Below are the code and all the weights of a small trained network. Each question names an input and a target symbol and asks about switching units off, where a switched-off unit gives its printed mean instead of its output.

import numpy as np


def w(rows, s, z=0):
    codes = np.array(rows[::2]) - 128.0
    scale = np.full(codes.shape[1], s)
    scale[-1] = z or s
    return codes * scale


def norm(h):
    return h / np.sqrt((h * h).mean(-1, keepdims=True) + 1e-5)


def f(y):
    return np.maximum(y, 0)


def softmax(a):
    e = np.exp(a - a.max(-1, keepdims=True))
    return e / e.sum(-1, keepdims=True)


def log_softmax(a):
    a = a - a.max(-1, keepdims=True)
    return a - np.log(np.exp(a).sum(-1, keepdims=True))


def net(x, mask):
    ids = ['ΓΔΞΠΦαητ'.index(c) for c in x.split()]
    T = len(ids)
    res = E[ids] + P[:T]
    u = 0
    for l in range(2):
        q, k, v = (norm(res) @ M[l].T for M in (Q, K, V))
        z = softmax(np.where(np.tri(T) > 0, q @ k.T / 2**0.5, -1e9)) @ v
        res = res + np.where(mask[u], z, O[l][:, -1]) @ O[l][:, :-1]
        u += 1
        y = f(norm(res) @ A[l][:, :-1].T + A[l][:, -1])
        res = res + np.where(mask[u : u + 12], y, B[l][:, -1]) @ B[l][:, :-1]
        u += 12
    return log_softmax(norm(res)[-1] @ U[:, :-1].T + U[:, -1])


Q, K, V, O, A, B = {}, {}, {}, {}, {}, {}
E = w([
[86,145,137,140],'Γ',
[130,153,144,151],'Δ',
[93,168,144,152],'Ξ',
[134,156,146,131],'Π',
[94,2,169,41],'Φ',
[180,134,145,120],'α',
[138,155,143,108],'η',
[167,133,151,141],'τ',
],0.0096)
P = w([
[107,145,179,1],'0',
[137,172,199,60],'1',
[140,176,179,87],'2',
[141,175,160,105],'3',
[141,174,144,119],'4',
[140,173,128,134],'5',
[139,169,113,153],'6',
[138,166,97,165],'7',
[131,168,83,166],'8',
],0.0055)
Q[0] = w([
[88,17,83,147],'L0H0',
[208,252,107,224],'L0H0',
],0.0046)
K[0] = w([
[100,107,186,46],'L0H0',
[128,101,1,174],'L0H0',
],0.0056)
V[0] = w([
[180,92,174,209],'L0H0',
[127,129,85,3],'L0H0',
],0.0062)
O[0] = w([
[65,202,109,72,115],'L0H0',
[129,83,129,255,249],'L0H0',
],0.005,0.0011)
A[0] = w([
[104,1,130,195,93],'L0N0',
[161,162,100,203,55],'L0N1',
[77,41,168,14,148],'L0N2',
[116,136,190,91,148],'L0N3',
[46,160,128,142,8],'L0N4',
[188,70,132,152,114],'L0N5',
[145,144,127,248,92],'L0N6',
[48,154,155,168,87],'L0N7',
[191,118,183,111,176],'L0N8',
[160,112,90,131,159],'L0N9',
[59,119,105,51,114],'L0N10',
[45,170,152,136,160],'L0N11',
],0.0045,0.0017)
B[0] = w([
[123,29,153,80,148],'L0N0',
[138,158,137,191,157],'L0N1',
[187,140,255,98,164],'L0N2',
[157,129,94,126,201],'L0N3',
[30,132,128,84,143],'L0N4',
[105,168,122,154,157],'L0N5',
[119,111,89,174,163],'L0N6',
[45,118,124,137,158],'L0N7',
[96,159,107,120,252],'L0N8',
[101,109,118,119,136],'L0N9',
[105,81,139,169,138],'L0N10',
[185,92,142,141,179],'L0N11',
],0.0049,0.0034)
Q[1] = w([
[112,227,112,144],'L1H0',
[92,11,187,136],'L1H0',
],0.011)
K[1] = w([
[144,151,16,127],'L1H0',
[148,78,250,120],'L1H0',
],0.014)
V[1] = w([
[25,134,103,253],'L1H0',
[18,215,121,31],'L1H0',
],0.0032)
O[1] = w([
[231,134,247,63,7],'L1H0',
[187,45,253,197,128],'L1H0',
],0.0046,0.0017)
A[1] = w([
[119,133,157,195,190],'L1N0',
[62,33,102,231,215],'L1N1',
[145,158,165,106,25],'L1N2',
[163,144,126,119,93],'L1N3',
[147,157,91,157,79],'L1N4',
[131,167,106,84,151],'L1N5',
[139,8,104,244,84],'L1N6',
[223,120,127,187,189],'L1N7',
[155,136,83,173,201],'L1N8',
[62,119,67,254,235],'L1N9',
[184,138,140,172,10],'L1N10',
[65,175,97,132,36],'L1N11',
],0.0064,0.0013)
B[1] = w([
[87,81,89,129,234],'L1N0',
[130,216,1,77,166],'L1N1',
[194,150,90,101,192],'L1N2',
[115,108,134,149,185],'L1N3',
[101,129,177,126,214],'L1N4',
[121,139,180,158,205],'L1N5',
[235,238,139,198,140],'L1N6',
[112,46,67,102,253],'L1N7',
[76,116,168,130,215],'L1N8',
[190,56,225,94,199],'L1N9',
[110,94,96,88,203],'L1N10',
[159,132,83,187,181],'L1N11',
],0.0053,0.0032)
U = w([
[44,123,55,143,21],'Γ',
[132,249,123,179,127],'Δ',
[141,73,113,188,149],'Ξ',
[152,97,47,81,140],'Π',
[133,21,195,84,251],'Φ',
[197,206,178,23,110],'α',
[210,101,108,81,189],'η',
[102,126,252,220,78],'τ',
],0.014,0.0027)

Each question gives the input, a string of symbols that net reads in full, and the target symbol t.
The units are the heads (2 rows each of Q, K, V and O) and the neurons (one row each of A and B). Each row of codes is followed by its name. A weight is (code - 128) times the scale printed after its matrix; where a second scale follows, it is the last column's (O, A, B and U).
mask holds one flag per unit, layer by layer, with each layer's heads first. A switched-off unit (its flag False) gives its mean, the last column of its rows in O or B, instead of its output. The means were averaged over made-up inputs and are rounded, as every weight is.
A unit's drop is (log p(t) with every unit on - log p(t) with that unit switched off) / (log p(t) with every unit on - log p(t) with every unit switched off).
The circuit of an input: a set's keep is (log p(t) with only the set's units on - log p(t) with every unit switched off) / (log p(t) with every unit on - log p(t) with every unit switched off). Starting from the 12 units with the biggest drops (on a tie, the unit counted first), units are removed one at a time, each time the one whose removal leaves the highest keep (on an exact tie, the one counted first), for as long as the keep stays at least 0.8.
units of the circuit, in order: the units of the circuit, biggest drop first
unit that matters most: the unit with the biggest drop
top k neurons: the k neurons with the biggest drops, biggest first
top k neurons in layer l: the k neurons of layer l with the biggest drops, biggest first
input τ Π τ α τ α Δ, target τ: units of the circuit, in order => (L1N1 L0H0 L1H0)
input τ η η Π Φ Δ, target Ξ: unit that matters most => L1N7
input Π τ η, target Δ: units of the circuit, in order => (L1H0 L1N9 L0H0)
input Γ α τ τ Π α, target Γ: top 2 neurons => (L1N9 L1N7)
input Δ τ Φ α Γ α, target Π: units of the circuit, in order => (L1N7 L1N9)
input Γ α Φ α Φ Γ α α τ, target τ: top 3 neurons => (L1N1 L1N8 L1N4)
input α Γ Π α Δ α η α, target Φ: top 2 neurons => (L1N7 L1N9)
input α τ Π Δ τ η η Δ Δ, target α: units of the circuit, in order => (L0H0 L1H0)
input τ α Γ α, target Π: top 2 neurons => (L1N7 L0N7)
input Ξ Γ η Π, target Φ: top 2 neurons => (L1N7 L1N1)
input Γ α α, target τ: top 4 neurons => (L0N2 L1N1 L1N8 L1N4)
input Φ τ τ Ξ τ τ τ, target Δ: units of the circuit, in order => (L0H0 L1N9 L1H0)
input Π Γ α Π Φ α α Π, target τ: units of the circuit, in order => (L1N1 L0H0 L1N9)
input η τ Δ Π α Ξ α τ, target τ: unit that matters most => L0N11
input τ τ Δ τ τ τ η η, target Φ: top 2 neurons => (L0N8 L1N1)
input τ η τ η Δ α α η Π, target Φ: top 2 neurons => (L1N7 L1N9)
input Γ η α, target Φ: top 4 neurons => (L1N7 L0N2 L1N1 L1N8)
input α η Γ, target Δ: top 2 neurons => (L1N1 L1N6)
input Ξ η Δ Δ Π Δ, target Γ: top 3 neurons in layer 1 => (L1N9 L1N7 L1N0)
input Γ Π Φ α α Π, target τ: units of the circuit, in order => (L1N9)
input τ τ Γ τ τ Π η, target Γ: top 2 neurons => (L1N9 L0N2)
input Π η α Ξ α τ Γ Δ, target Π: top 3 neurons => (L1N7 L1N9 L1N10)
input Ξ Γ Δ, target Π: top 4 neurons => (L1N7 L1N9 L1N0 L1N2)
input Π τ Π τ Γ Ξ Δ τ α, target Δ: top 4 neurons => (L0N11 L1N9 L0N8 L1N5)
input η τ Π Ξ τ, target η: top 4 neurons in layer 1 => (L1N7 L1N1 L1N9 L1N2)
input Δ η τ Π Γ Π Π Π, target Γ: top 3 neurons => (L1N9 L1N7 L1N10)
input α α η, target τ: units of the circuit, in order => (L0H0)
input τ Π τ Ξ α Φ τ Δ η, target α: units of the circuit, in order => (L0H0 L1H0)
input α Γ τ, target Π: top 3 neurons in layer 0 => (L0N7 L0N11 L0N8)
